Each row comes from the steps of one path. Every step used is in the known rows, and no mark comes twice. Write the path behind each row, first mark first.
Each row is shifted at random along 6 fixed directions that mean nothing.
Known rows:
A/S/Q/J/M/P: [ 0.94  0.61  0.46 -3.62  0.11 -0.68 -0.19 -2.89  4.09  2.99 -2.73 -0.57
 -4.64  1.05 -0.95 -0.12 -1.01 -3.33 -0.76  1.08  2.80 -1.41 -4.31 -2.54
  1.68  1.76 -0.78 -1.95  2.18 -2.14 -1.97 -0.81  1.54  4.83 -0.08  1.93
  1.29  5.65  1.08  3.49  0.33 -0.94  3.55]
Z/Q/J/P/S/M: [-0.74  0.20  0.36 -0.19  2.14 -1.97  1.45 -0.91  5.40  3.40 -2.91 -0.29
 -5.98  3.18  4.18 -2.03 -0.23 -3.38  1.90  3.02 -1.75 -3.07 -1.94  1.08
  5.16  1.04  2.54 -0.14  0.38 -0.71 -1.35 -1.10  0.66 -0.70  0.77  2.00
 -2.85  0.84 -0.86 -2.17  1.11 -5.87 -0.56]
Z/A/Q/J/M/S: [ 0.11 -0.75 -1.02 -1.45  3.57 -1.60 -1.42 -1.44  3.12  4.62  2.52  1.56
 -2.71 -0.33 -1.93 -0.54 -1.94 -0.93  0.58  0.33 -1.20 -0.97 -0.55 -1.54
  0.53 -0.61  0.51 -2.95  1.59  0.54 -3.72 -1.17 -0.34 -0.89  0.59  0.73
  1.72  0.39  0.76  0.49  2.24  1.81  1.21]
Z/A/S/Q: [ 1.61 -2.99  2.35 -0.84 -1.33  0.12  0.74 -0.02  1.78  0.75  0.11 -2.69
  0.93  1.48 -0.66 -2.51  1.71 -3.41  3.29 -0.77  3.39 -2.92 -2.01 -0.26
  1.03 -0.49  1.15 -5.05  1.03 -1.14 -0.16 -1.34  1.58  5.24 -1.04  1.81
  2.21  3.05 -1.02  3.20 -1.31  0.40  3.36]
Q/J/Z/A/M/P: [-0.37 -1.41 -3.97 -1.39  1.82  1.86  1.22 -1.89  4.32  1.70 -3.42  0.18
 -4.23 -0.37  1.16  0.91 -2.05 -0.85 -2.20  2.65  1.56  1.17 -1.30  1.58
  1.05  2.39  0.69 -0.02 -1.26 -4.59 -0.72  1.96  3.50  2.22  0.49 -6.09
  1.82  2.05  0.96  0.78  1.33  1.43  3.06]
Q/J/M/A/S/P/Z: [ 2.95 -2.13 -2.75 -4.05  0.76 -0.90  0.09 -1.91  4.13  0.25 -2.62  0.47
 -4.75  0.15 -0.10 -0.90 -0.57 -2.22 -0.99  2.30  4.16 -1.62 -4.61  1.21
  1.06  2.70 -0.39 -0.84  0.95 -2.14 -2.74  1.58  2.39  4.10 -0.88 -0.52
  2.29  5.33  1.08  2.04 -0.75 -1.47  3.85]
Q/J/P/Z/A: [ 2.70 -0.77 -1.71 -1.13  1.07  1.20 -0.42 -0.29  2.88 -0.01 -2.08 -1.63
 -3.60  1.26 -0.14 -1.20 -2.83 -1.17  0.88 -0.77  0.51 -1.22 -2.42  2.57
  1.27  2.82  1.69  0.98 -1.53 -2.48 -0.59  0.30  4.40  1.81 -1.12 -1.13
  0.23  2.78  0.26  1.87 -0.51 -2.06  4.13]
S/M/P/Q/J/Z: [ 1.78 -0.48 -1.84 -2.47  4.15 -1.46 -0.29 -2.65  5.01  1.24 -2.15  0.50
 -2.37 -1.69  0.05  1.50 -2.53 -1.44 -1.74  1.46 -1.00  1.10 -2.12  2.29
  0.51  0.81  0.55  0.13  2.00 -2.48 -0.42  0.97  3.14  2.09 -0.39 -3.09
  1.17  0.69 -0.97  2.41  0.73  1.12  3.21]
P/Z/A/M/S/J: [ 0.68  3.12  4.89 -3.31  0.46 -1.39 -2.88  2.68  2.06  3.09 -2.91 -2.98
 -5.73  3.47 -4.28 -1.20 -2.21 -3.26  3.70  0.21 -2.38 -3.78 -2.34 -2.91
  0.26  4.63 -2.31  1.44  0.69 -0.83  1.23 -1.37  4.94  0.87 -3.06  2.51
  0.64  0.77  1.79  2.96  0.27 -1.93  0.50]
P/Z/Q/A/M: [ 0.26  0.91 -1.32 -0.70 -0.21  0.27 -1.42  1.37  3.00  2.27 -1.76  0.41
 -3.78  0.98 -1.39 -2.10 -1.26 -1.09  1.37  0.43  0.38 -4.96 -2.02 -1.54
  1.99  3.60 -0.07 -0.91 -2.39 -3.62 -0.21  0.84  1.43  0.40 -1.13 -0.42
 -0.72  0.74  0.85 -0.34  1.64 -1.12 -0.03]
Z/A/S/M/P: [ 0.93  4.38  5.42 -3.98 -1.16  1.04 -2.64  1.81  3.97  3.55 -4.08 -5.19
 -4.10  2.82 -3.75 -0.93 -2.26 -4.23  3.60  0.85 -1.46 -1.97 -2.83 -3.07
 -1.03  4.97 -1.05  1.00 -1.17 -5.60  3.45 -1.45  6.11  3.62 -2.98 -0.89
 -0.31  1.92  2.52  3.82  0.46 -1.97  2.78]
P/S/Z/Q/J: [-0.41 -1.88 -1.31  2.05  1.85 -1.48  0.72  0.13  3.23 -0.36 -2.25  0.68
 -3.22  1.45  3.21 -1.07 -0.12 -2.36  0.41  0.69 -0.02 -2.56 -2.17  1.56
  4.16  0.10  1.43 -0.78  1.35 -0.84 -1.60 -1.21  1.39  1.04  0.40  0.88
 -0.78  0.72 -2.52 -0.64 -0.32 -3.56  0.66]
P/S/Z/J/Q/A: [ 3.15  3.93  1.86 -2.27  1.05 -2.22 -3.40  0.31  4.26  2.23 -1.42 -0.86
 -3.42  0.42 -3.43 -1.05 -3.80 -2.03  2.14 -1.45 -2.19 -2.68 -4.12 -2.81
 -0.42  2.75 -1.18  1.23 -0.11 -1.95 -0.66  0.45  2.32  2.73 -2.37  2.26
 -0.71  2.16  0.57  3.52  0.54 -1.68  2.34]
P/Q/J/Z/A/S/M: [ 0.77 -0.55  0.14 -1.01  1.85 -0.33  1.08 -0.73  1.51  0.69 -1.41 -1.08
 -2.04  2.03  0.44 -2.17 -0.67 -2.03  1.40 -0.74  1.59 -3.37 -1.27  2.18
  1.10 -0.15  1.54 -3.91  0.91 -0.41 -1.53 -0.91  0.86  0.56 -0.78  1.99
  1.71  2.02 -0.50  0.21 -1.16 -2.46  2.97]
Q/A/M/P: [-2.09 -1.61 -4.49 -2.91  0.08  1.96  0.44 -1.52  2.34  1.81 -2.70  1.80
 -3.53 -0.48  0.57  0.45 -0.14  0.90 -1.19 -0.58  2.39 -1.67  1.11  1.28
  2.00  2.46  1.69 -2.80  0.26 -1.28 -1.54 -1.31 -0.19 -0.07  1.01 -0.76
  0.39  2.10  2.26 -0.02 -0.04  1.03  0.51]
Z/A/S/P/Q: [ 0.88 -3.89  0.54 -2.26 -0.26  1.00  1.80  0.34  3.84  0.66 -2.55 -2.76
  0.90 -0.64  0.44 -1.09 -0.07 -0.86  2.53 -0.84 -0.20 -1.11  1.67  3.46
  1.13  0.68  3.00 -3.43  0.44 -1.47  1.42 -1.26  3.47  1.39 -1.10 -2.62
  0.53  0.05 -1.46  0.62  0.05  0.46  2.14]
S/J/P/Q/A/M: [-0.38 -1.30  0.35 -1.78 -0.42  1.92  1.78 -0.51  1.20  0.86 -4.32 -2.18
 -0.81  1.57  0.09 -1.26  1.26 -1.27  1.58 -2.77  2.41 -5.44  0.79  2.23
  4.30  1.58  1.96 -4.78  1.20 -0.32  1.11 -1.26  0.79  0.98 -0.91  2.93
  0.17  2.22 -0.63  1.36 -0.74  0.13  0.68]
Z/A/Q/J: [ 1.74 -1.04 -0.49 -0.04 -0.40 -0.30 -1.63 -0.66  2.37  1.53  1.65 -0.07
 -1.10 -0.57 -3.07 -0.58 -1.17 -1.18  1.62 -2.39  2.50 -3.02 -5.65 -5.27
  2.50  1.53 -0.19 -2.69  1.85 -2.38 -3.16 -0.29  0.48  3.28 -0.86  1.78
  1.08  2.72 -0.67  3.67  2.79  0.55  1.17]
Q/A/M/P/J: [ 0.28 -4.07 -5.21 -4.22  2.74  0.67  2.29 -2.41  3.34  2.30 -1.19  1.03
 -2.81 -1.83 -0.76  1.77 -1.28  0.75 -1.08  0.52  0.54  0.39 -0.27  0.91
  1.22  2.17  0.80 -0.72  0.93 -1.03 -2.10  1.20  1.19 -0.14  0.58 -3.09
  1.28  2.27  1.09  3.19  1.83  2.53  2.61]
A/Q/J/P/M: [ 3.81 -2.28  0.47 -1.77  0.52  0.29  0.82 -2.55  5.63  3.31 -1.24 -2.33
 -3.20  1.19 -0.50  0.26  0.10 -3.85  1.42  2.52  2.70 -2.25 -7.76 -3.63
  5.48  2.05  1.09 -0.84  1.36 -3.08 -1.68  1.87  2.10  4.77 -0.31  0.56
  0.20  4.81 -1.47  3.98  4.32 -0.79  2.71]
A/S/Q/J/P: [ 0.09 -0.18  0.90 -1.43  0.45 -0.53  1.97 -3.01  4.77  1.10 -4.55 -0.81
 -3.27 -0.45  0.73 -0.96 -0.25 -3.47  0.62  0.23  1.06 -1.64 -2.03  0.52
  3.34  1.01  1.01 -1.88  1.13 -1.31 -0.54 -1.26  2.24  3.39 -0.04  0.98
 -0.14  2.62 -1.26  0.85 -1.33 -2.14  1.76]
P/M/A/Q: [-1.99 -2.90 -0.99 -0.78 -0.60  0.49 -1.14  1.66  3.27  2.27 -2.83 -0.17
 -1.57  0.79  1.41 -1.37  0.51 -0.42  3.06 -1.46 -0.61 -4.38  4.32  2.66
  3.64  1.48  2.98 -2.30 -0.02 -0.98  0.29 -2.66  1.72 -1.43 -0.13 -0.07
 -1.87 -1.07 -1.27 -1.20  1.15  0.90 -2.64]
A/S/Q/J/Z/P/M: [ 1.11  0.51 -1.40 -3.20  1.65 -0.12  1.52 -2.06  4.84  1.63 -3.75  0.55
 -6.34  0.58  0.45 -1.58 -4.21 -1.20 -0.71  0.69 -0.16 -1.43 -2.50  1.30
  0.46  1.80  0.54 -0.36 -0.34 -0.76 -2.90  0.53  2.67 -0.12 -0.47  0.39
  0.45  3.53  0.24 -0.87 -0.57 -5.02  4.35]
A/M/S/Z/P/Q/J: [ 1.36  0.61  0.94 -3.65  0.69 -0.68 -0.06 -0.78  2.37  0.99 -2.79 -0.72
 -4.48 -0.72 -3.04 -0.25 -3.59 -1.63  0.39 -1.11 -0.06 -1.83 -2.48 -0.88
 -0.27  2.86 -1.38 -1.05  2.18 -1.20 -1.25 -0.64  3.47  1.58 -1.69  0.52
  1.66  2.82  0.79  2.46 -0.66 -1.82  3.63]
S/J/P/Q: [-0.30  0.14 -1.05 -4.87  1.46 -2.64 -0.13 -2.09  3.78  2.95 -1.52  2.50
 -4.89 -1.65 -0.58 -0.09 -3.97  1.11  0.97 -1.55 -3.17 -0.77  1.06  1.57
  1.13  1.86  1.98 -0.06  2.04  2.50 -2.23 -2.72  1.08 -2.45  0.04  2.23
 -1.80  0.27  1.07 -0.55  0.56 -1.43  0.04]
S/M/P/J: [ 1.21 -0.09  1.40 -4.07  0.76 -0.42 -1.06 -0.16  3.54  3.33 -2.65 -2.80
 -4.64  3.09 -0.67  0.91 -0.67 -2.59  1.72  0.88 -0.39 -1.81 -4.05 -2.43
  3.25  3.54  0.30  1.75  2.14 -1.60 -0.15 -1.86  3.28  2.35 -1.05  2.72
 -1.21  3.46  0.66  5.16  2.07 -1.98  1.82]
Z/A/M/P: [-0.56 -0.82 -2.94 -3.66 -0.18  2.13 -0.33 -1.05  1.88  2.72 -0.69  0.55
 -4.27  0.29 -1.21  0.34 -2.34  0.76 -0.33  0.09  1.55 -0.19 -0.84 -0.71
 -0.19  3.16  0.94 -1.62 -0.29 -2.11 -1.79 -0.91  1.75  0.77  0.23 -1.69
  1.39  2.66  3.36  1.50  1.11  1.19  2.69]
Q/A/S/J: [ 0.38 -0.76  0.05 -0.62  0.01 -0.91  1.29 -0.86  2.69  0.46 -3.15 -0.33
 -3.25  1.30  0.13 -1.36  1.03 -3.19  0.75  0.49  4.30 -3.54 -4.59 -1.26
  3.44  1.04 -0.69 -1.96  0.78 -1.12 -2.04  0.58  0.38  3.12 -0.21  2.25
  1.02  4.50 -0.12  1.79 -0.28 -2.45  1.11]
P/S/J/Z/A: [ 1.99 -1.89 -1.89  0.96  3.31 -0.68 -1.52 -0.25  3.38  1.74  2.17  0.15
 -2.13  2.40  1.89 -0.26 -0.62 -0.90  0.57  1.64  0.38 -0.10 -4.54 -0.04
  2.46 -0.51  2.32 -0.58  0.72 -0.28 -3.26  0.45  0.68  1.67  0.18  0.63
  1.27  1.18 -0.48  0.95  2.62 -0.59  2.18]
Q/A/S/M/P/Z/J: [ 1.06 -2.52 -1.57 -0.21  1.17  0.56  0.01  0.24  2.43  0.59 -1.70 -1.71
 -2.59  3.20  1.99  0.30  1.97 -1.60  0.00  1.23  2.78 -0.86 -5.44 -1.45
  4.94  0.99  1.33 -1.05  1.94 -1.06 -2.77 -1.65  1.17  3.25 -0.71  1.62
  0.91  3.43 -0.91  2.02  2.79 -3.19  2.31]
J/P/S/Z/A/Q: [ 1.45 -2.96 -2.81 -1.85 -0.02  0.16 -0.22 -1.19  1.43 -0.51  2.01  1.31
 -1.50 -0.79  0.52 -1.72 -1.26  0.14  0.90 -1.13  2.33 -0.95 -1.24  2.17
  0.16  0.00  2.67 -3.85  0.92  0.48 -4.07 -1.44 -0.16  1.82  0.23  1.27
  1.89  3.46  1.18  0.30 -0.99  0.58  3.83]
A/M/S/Q: [-0.37 -2.69  0.38 -3.02  0.76 -3.12 -1.34 -1.07  2.99  4.79  3.02  2.20
 -2.36 -0.03 -1.36 -0.73  1.67 -1.88  2.19  1.99  0.94 -2.09 -1.61 -3.27
  1.49 -0.03  0.37 -4.07  3.38  1.66 -2.87 -1.89 -1.58  2.15  0.33  2.87
  1.75  0.31  0.87  1.33  1.38  2.48 -0.87]
M/P/J/Z: [ 2.36 -0.85 -2.37 -1.43  3.00 -0.82 -2.48 -1.73  5.55  1.99 -1.35  0.20
 -4.81  1.04  1.43  2.27 -1.19 -1.70 -1.87  3.98 -0.10  1.54 -6.07 -1.68
  3.21  1.86  0.74  3.10  0.97 -2.28 -2.79  0.03  2.69  3.57  0.53 -0.68
  0.21  3.00 -0.28  2.85  3.52 -0.57  2.58]
Z/J/Q/A/M/S: [ 0.94  0.39  0.91 -3.78  0.87  1.41  1.30 -1.32 -0.18  0.77 -3.03 -2.02
 -3.01  0.60 -3.21 -1.30 -3.00 -1.10  0.49 -2.53  0.75 -2.27  2.18  2.22
 -1.77  1.26 -1.20 -3.52  0.53  0.72 -0.78 -1.45  2.59  0.61 -0.47  1.19
  3.04  4.22  1.88  3.27 -3.25  0.47  5.08]
S/M/A/Q: [ 0.11 -1.85 -1.54 -3.77 -0.62 -0.62 -0.18 -1.06  1.86  1.71 -0.47  0.91
 -1.95 -1.00 -0.71 -1.83 -1.29 -0.97  1.22 -0.74  3.16 -2.58  1.10  2.22
 -0.39  1.14  0.42 -3.08  0.68 -2.15 -1.40 -0.34  1.20  1.79 -0.10 -0.65
  0.90  3.28  1.67  2.26 -0.94  2.40  1.76]
Q/A/M/P/S/Z/J: [-0.62 -1.97 -3.30  0.59  2.05 -0.99 -0.60 -0.13  2.57  1.49 -0.20  1.79
 -4.48  2.65  3.19  0.57  1.61 -0.65 -0.78  2.32  1.88 -0.86 -5.38 -2.04
  4.80  0.46  1.28 -0.93  2.44  0.75 -4.77 -1.17 -1.58  1.33  0.31  2.68
  0.39  2.16 -0.07 -0.06  2.94 -2.86  0.58]

Which path is each row?
[ 1.17 -5.76 -1.01 -1.50 -0.08 -1.47  0.72 -1.45  3.20  2.56  1.20  0.10
 -2.48  2.39  2.72 -1.72  3.44 -3.10  1.59  3.40  4.55 -1.96 -2.34  0.64
  4.27 -0.74  2.50 -4.07  2.25  0.92 -3.17 -0.73 -0.44  5.26  0.93  2.02
  2.75  3.67 -0.40  0.67  0.48  1.05  1.33]	J/P/Z/A/M/S/Q
[ 2.01 -1.59 -1.25 -1.58  0.47 -0.54  0.14 -3.12  3.49  0.66 -0.43  0.29
 -3.47 -0.31  0.23 -0.64 -0.79 -2.61 -0.30  1.01  4.02 -0.33 -4.88 -0.44
  2.52  0.39  0.97 -1.94  1.73 -1.32 -3.85 -0.11  1.11  5.32  0.45  0.92
  2.43  5.38  0.43  1.86 -0.11  0.00  3.66]	M/S/Z/A/Q/J/P
[ 2.71 -0.93  0.53 -3.05  1.12  0.34  1.84 -1.89  2.96  2.21 -0.30 -2.26
 -1.01  1.13 -0.77 -1.45 -0.12 -2.82  1.36  0.44  3.34 -2.31 -4.91 -1.41
  1.62  0.19  0.96 -3.98  1.08 -2.08 -2.13  0.63  0.53  3.92 -0.86  1.83
  2.19  4.91  0.44  3.00  0.80 -1.16  4.54]	Z/P/J/Q/A/S/M
[ 1.75 -2.47 -1.41 -0.57  0.97 -2.34 -1.33 -1.04  4.86  0.49 -1.20  0.90
 -4.26  0.73  2.64 -0.23  1.64 -3.82  0.74  3.84  2.65 -1.49 -4.92  0.29
  3.87  1.13  1.23 -0.29  2.00 -1.50 -2.86  0.46  0.72  4.96  0.12  0.69
  0.73  3.34 -0.41  0.76  0.47 -1.06  1.02]	M/A/Q/J/P/S/Z
[ 1.98 -0.86  0.48 -0.09  1.64 -0.18 -1.69 -0.54  6.66  1.38 -3.83 -2.14
 -1.31  0.66  0.85  0.31  0.43 -3.59  0.28  2.15  1.13 -1.79 -4.06 -0.14
  3.96  1.42  0.67 -0.05  1.07 -4.87  0.83  1.63  4.08  5.26 -1.38 -2.33
  0.58  1.13 -2.92  2.39  2.33  1.07  0.82]	S/P/M/A/Q/J/Z
[-0.33  1.52  1.41 -0.73  1.81  1.37  0.18 -0.61  2.54  1.15 -4.35 -2.36
 -3.12  2.39  1.25 -0.41 -0.10 -2.52  0.12  0.65  0.14 -0.78 -1.79  1.66
  3.06  0.89  1.20 -0.81  0.47 -1.00  0.32 -2.19  2.99  2.19 -1.04  1.45
  0.26  1.82 -0.01  0.87 -0.57 -1.72  2.86]	Q/A/M/S/Z/J/P
[-1.09 -3.97 -1.48  0.00  3.03 -3.48 -0.87  0.17  5.48  4.77  1.78  2.16
 -0.53  0.07  2.02 -0.62  2.82 -1.74  1.99  3.33 -0.96 -0.81 -0.65 -1.20
  3.48 -1.51  2.21 -2.82  1.85 -0.07 -2.35 -0.95 -0.65  1.35 -0.32 -0.82
  0.50 -3.01 -2.17 -1.56  4.17  1.88 -2.34]	P/Z/J/M/A/S/Q
[ 1.59  1.72  2.33 -3.54 -0.34 -0.24 -0.32  0.13  5.55  3.51 -4.15 -2.42
 -4.24  2.34 -1.67 -1.70 -2.00 -1.98  2.87 -0.49 -0.97 -3.96 -3.33 -2.48
  2.28  3.11  0.57 -0.57 -0.02 -1.26 -0.33 -0.24  2.63  1.22 -2.20  2.57
 -1.01  2.28 -0.37  1.10  1.65 -3.85  1.12]	Z/J/Q/A/S/P/M
[ 1.22 -2.10 -0.17 -0.01  2.32 -0.71 -0.57 -0.09  4.01  3.09 -0.78 -1.01
 -3.72  1.14 -0.47 -0.26 -0.61 -2.80  0.99  3.53  0.04 -1.20 -1.73 -0.72
  1.86  1.05  0.03 -0.88 -0.22 -2.15 -1.42  1.34  2.57  1.92  0.07 -3.06
  2.52  0.79 -0.44  0.57  2.61  1.04  1.30]	P/Q/J/Z/A/M/S
[ 0.90 -3.05 -4.19 -0.96  1.87  0.36  1.55 -1.78  3.83 -0.20 -1.04  0.99
 -1.82 -1.26  0.66 -0.68 -0.96 -0.46 -0.97  0.79  1.76 -0.05 -0.75  1.59
  0.61 -0.39  1.30 -2.49 -0.91 -1.48 -3.57  0.43  0.52  1.92  1.13 -2.66
  2.52  3.23 -0.03 -0.50  0.23 -0.44  3.63]	M/P/J/Z/Q/A/S
[ 2.43 -1.19 -0.78 -3.01  2.63 -0.74  0.57 -2.17  3.24  1.92  0.04 -0.28
 -2.44 -0.57 -0.25  1.54 -2.54 -0.97 -0.67  2.11 -0.85  2.47 -3.85 -1.04
  0.08  0.60  0.44 -1.07  2.42 -0.72 -2.44 -0.17  2.55  3.59 -0.52 -1.48
  2.54  2.38  0.19  3.24  2.12  1.63  4.88]	A/M/P/S/Z/J/Q
[ 0.73 -0.49 -0.33 -2.76  1.08 -1.93 -1.59 -0.67  4.12  3.29 -1.20  0.49
 -4.51  1.01  0.51  0.58 -1.41 -1.27 -0.05  2.12 -0.54 -0.10 -3.23 -1.70
  2.16  1.23  0.96 -0.36  2.00 -0.51 -2.74 -2.01  1.35  1.86 -0.41  1.06
  0.08  2.32  0.32  0.61  3.35 -1.42  1.90]	A/S/Z/J/M/P/Q
[-0.38 -2.48 -0.04 -0.75  2.00  0.12  1.84 -0.35  4.15  1.68 -3.41 -2.36
  0.81  1.31  2.21 -1.42  1.51 -2.21  1.58 -1.75 -0.57 -2.57  2.88  4.53
  2.87 -0.90  2.45 -3.52  1.21 -0.50  1.72 -0.80  1.18  1.42 -0.54  0.38
 -0.80  0.69 -2.23  1.99 -1.26  0.11  1.73]	Z/J/M/P/S/Q/A
[-1.10 -2.03 -2.44  0.16  1.15  0.64  0.74 -0.41  2.20  1.65 -1.99  0.70
 -1.41  1.14  2.23 -0.57  1.91 -0.29  0.26 -0.21  2.00 -3.55 -1.08  1.07
  5.25  0.38  2.79 -3.79  1.04 -0.22 -1.40 -0.95 -1.07  0.40 -0.28  1.81
 -0.06  0.37 -1.10 -1.14  1.82  0.04 -0.48]	S/Z/J/P/Q/A/M
[-1.10  4.59  2.63 -2.83 -0.24  0.10 -2.81  1.23  4.36  2.38 -4.87 -2.00
 -4.59  2.51 -0.83 -1.62 -2.03 -2.52  1.75 -0.05 -1.91 -2.80 -0.03 -0.26
  0.23  3.21  0.43  0.02 -0.96 -3.43  1.56 -2.94  3.51  1.61 -1.56  0.99
 -1.06  0.98  1.71 -0.46 -0.87 -3.39  0.86]	J/Z/Q/A/S/M/P
[ 1.48  1.69  1.30 -2.35  0.48  0.07  1.41 -1.62  3.27  1.70 -5.08 -2.21
 -4.42  1.96 -0.59 -2.61 -3.39 -2.81  0.24 -1.43  1.25 -4.11 -1.63  1.79
  1.12  1.75 -0.21 -1.96 -0.27 -2.05 -0.36  0.29  3.14  1.33 -1.22  1.86
  0.03  4.79 -0.31  1.77 -1.40 -3.45  4.36]	Z/A/S/P/Q/J/M
[-0.38  0.03 -1.03 -0.68  1.59  0.34 -0.72  0.24  5.14  2.26 -4.02 -0.18
 -5.18  1.06  0.41 -0.79 -1.59 -1.81  0.98  1.75 -0.65 -2.01 -0.69 -0.10
  1.76  2.08  0.75 -0.16 -1.34 -2.40 -1.84 -0.15  2.84 -0.15 -0.46 -1.91
  0.50  0.58 -0.12 -2.28  1.54 -3.16  0.43]	Q/J/Z/P/M/A/S
[ 0.85 -3.63 -1.99 -2.09  1.75 -0.92 -0.32 -1.34  1.82  0.76  0.28  1.31
 -1.74  0.38  1.46 -0.15  2.46 -1.99 -0.03  2.27  3.71 -1.53 -1.47  2.88
  2.34 -0.59  2.09 -3.97  2.61  0.96 -2.27 -0.87 -0.77  3.23  0.39  1.48
  3.04  2.49  0.71  0.38 -1.14  2.21  2.10]	J/P/Q/A/M/S/Z
[ 1.13  0.59 -0.26 -1.83  0.76 -0.95  1.23 -0.83  2.14  0.63 -3.30 -0.65
 -4.03  2.30  0.83 -2.64 -0.64 -2.54  0.86  0.09  2.53 -3.96 -2.65  1.35
  1.97  1.09  0.44 -2.26 -0.07 -0.79 -2.09 -0.37  0.71  1.57 -0.84  2.90
  0.64  4.20  0.13  0.40 -1.41 -4.20  2.78]	P/Z/J/Q/A/S/M
[ 0.52  0.47 -1.04  0.01  3.50 -1.28  0.09 -0.93  4.09  2.38 -1.37  0.53
 -2.91  0.08  0.43 -1.40 -2.22 -2.39  0.00  0.76 -1.26 -2.38 -1.59  1.43
  1.39  0.45  0.53 -1.51 -0.05 -2.21 -1.14  1.12  1.48 -0.27 -0.71 -0.66
 -0.19  0.59 -1.01  0.30  0.81 -0.38  2.33]	P/S/Z/A/Q/J/M
[-1.39 -1.58 -1.83  0.96  0.36 -0.79  0.20  0.59  4.66 -0.09 -4.40  0.21
 -3.89 -0.08  2.03 -0.97 -0.83 -1.98  0.97 -0.09 -0.39 -2.38  0.14  1.66
  3.28  2.09  1.20 -0.04  0.01 -2.57 -0.88 -0.40  2.58  0.92 -0.28 -2.05
 -0.83  0.44 -1.76 -1.09 -0.12 -2.11 -0.56]	M/P/S/Z/A/Q/J
[ 1.25 -2.52 -0.20 -0.47  0.08 -0.54  0.74 -0.80  4.98  2.01 -1.85 -1.61
 -2.53  0.34  0.66 -0.81  0.35 -3.58  1.44  1.48  2.92 -2.40 -4.27 -2.17
  3.97  1.44  0.07 -1.73  1.58 -4.26 -1.84  1.48  2.00  4.45 -0.40 -1.53
  0.67  3.53 -1.23  2.48  2.60 -0.90  1.06]	Z/P/S/M/A/Q/J
[ 1.31 -0.28  2.32 -0.39  1.12 -0.06  2.86 -0.53  5.62  1.88 -5.30 -4.36
 -3.87  2.51  2.59 -2.47 -0.45 -5.55  2.66  2.93 -0.24 -2.81 -1.77  2.95
  3.46  1.95  1.29 -0.03 -1.39 -4.44  2.00  1.85  4.38  2.44 -0.79 -2.34
 -1.36  2.59 -1.43  1.22 -0.17 -3.62  2.60]	Z/A/Q/J/P/S/M
[-0.52  1.44  2.42 -0.98  0.76  0.54 -1.46 -0.59  1.82  1.59 -1.66 -1.34
 -2.84  2.45 -0.36 -0.57 -0.03 -2.06  1.51 -1.32 -0.42 -2.81 -2.15 -1.56
  3.76  0.91  1.84 -3.09  2.93  0.70 -1.08 -4.89  1.38  2.13 -0.66  5.32
  0.57  1.05 -0.14  0.13 -0.25 -1.87  0.94]	A/M/S/Z/Q/J/P
